Below are the code and all the weights of a small trained network. Each question names an input and a class and asks about switching units off, where a switched-off unit gives its printed mean instead of its output.

import numpy as np


def w(rows, s, z=0):
    codes = np.array(rows[::2]) - 128.0
    scale = np.full(codes.shape[1], s)
    scale[-1] = z or s
    return codes * scale


def f(y):
    return np.maximum(y, 0)


def log_softmax(a):
    a = a - a.max(-1, keepdims=True)
    return a - np.log(np.exp(a).sum(-1, keepdims=True))


def net(x, mask):
    res = np.array(x, float).reshape(1, 8) / 4 @ E
    y = f(res @ A[0][:, :-1].T + A[0][:, -1])
    res = res + np.where(mask, y, B[0][:, -1]) @ B[0][:, :-1]
    return log_softmax(res[-1] @ U[:, :-1].T + U[:, -1])


A, B = {}, {}
E = w([
[61,138,115,125,189,137,249,131],'x0',
[59,97,203,99,132,101,76,175],'x1',
[115,5,69,151,131,176,127,124],'x2',
[126,130,125,127,128,132,126,126],'x3',
[129,127,131,124,126,132,133,124],'x4',
[128,124,133,136,124,123,131,131],'x5',
[132,123,130,130,121,127,134,135],'x6',
[129,126,129,124,130,130,129,125],'x7',
],0.014)
A[0] = w([
[121,112,56,136,156,176,187,129,94],'neuron 0',
[113,125,190,86,88,111,50,164,125],'neuron 1',
[139,194,238,89,71,73,25,161,168],'neuron 2',
[5,40,192,104,168,81,86,190,70],'neuron 3',
[236,83,92,155,38,108,29,132,221],'neuron 4',
[243,88,66,175,81,130,19,103,2],'neuron 5',
[124,107,69,146,129,176,203,113,105],'neuron 6',
[164,240,150,124,167,87,181,98,2],'neuron 7',
[160,255,152,112,127,64,174,140,193],'neuron 8',
],0.0075,0.0079)
B[0] = w([
[149,94,93,145,138,93,131,156,183],'neuron 0',
[173,115,102,167,167,94,86,136,193],'neuron 1',
[184,51,88,176,155,48,74,180,244],'neuron 2',
[66,197,154,69,84,216,144,85,209],'neuron 3',
[82,204,198,70,194,184,128,73,249],'neuron 4',
[77,108,85,101,21,193,183,169,189],'neuron 5',
[163,91,75,157,133,88,131,152,188],'neuron 6',
[81,91,88,100,1,181,211,169,173],'neuron 7',
[88,175,205,74,167,201,103,68,229],'neuron 8',
],0.0097,0.014)
U = w([
[108,164,177,100,172,164,111,106,3],'0',
[99,127,102,110,69,172,182,152,245],'1',
[182,77,78,214,160,1,108,179,168],'2',
],0.012,0.004)

Each question gives the input, the list of numbers given to net, and the class t.
The units are the neurons (one row each of A and B). Each row of codes is followed by its name. A weight is (code - 128) times the scale printed after its matrix; where a second scale follows, it is the last column's (A, B and U).
mask holds one flag per neuron, in row order. A switched-off neuron (its flag False) gives its mean, the last column of its row in B, instead of its output. The means were averaged over made-up inputs and are rounded, as every weight is.
A unit's drop is (log p(t) with every unit on - log p(t) with that unit switched off) / (log p(t) with every unit on - log p(t) with every unit switched off).
most important unit: the unit with the biggest drop
k most important neurons: the k neurons with the biggest drops, biggest first
drop when u is switched off: that unit's drop, to one decimal
input [-7,3,0,-8,3,-2,7,1], class 2: 3 most important neurons => neuron 2; neuron 8; neuron 1
input [-3,3,8,-3,3,-2,5,-1], class 0: 2 most important neurons => neuron 4; neuron 7
input [1,-7,2,-2,-5,8,-1,8], class 2: most important unit => neuron 3
input [-1,8,-8,-6,6,5,-4,-2], class 2: 2 most important neurons => neuron 2; neuron 4
input [-7,4,-1,2,-1,8,-6,4], class 2: 2 most important neurons => neuron 2; neuron 8
input [-1,6,-1,-1,-5,2,8,-2], class 2: 4 most important neurons => neuron 2; neuron 8; neuron 4; neuron 1
input [-3,1,-4,7,1,3,-1,-2], class 2: 2 most important neurons => neuron 2; neuron 3
input [-1,7,8,7,3,3,3,6], class 0: 2 most important neurons => neuron 5; neuron 7
input [4,-4,-8,-5,-7,3,4,-5], class 1: 3 most important neurons => neuron 7; neuron 4; neuron 1
input [2,-4,-7,3,7,2,3,-7], class 1: 2 most important neurons => neuron 7; neuron 4
input [7,-2,-6,0,8,3,4,8], class 1: drop when neuron 7 is switched off => 4.6
input [1,-2,-7,6,-5,0,-4,3], class 1: drop when neuron 4 is switched off => 2.5
input [7,-1,-7,7,-4,-8,5,-2], class 1: drop when neuron 4 is switched off => 1.1
input [-2,6,-5,-7,-8,8,-2,-7], class 2: most important unit => neuron 2
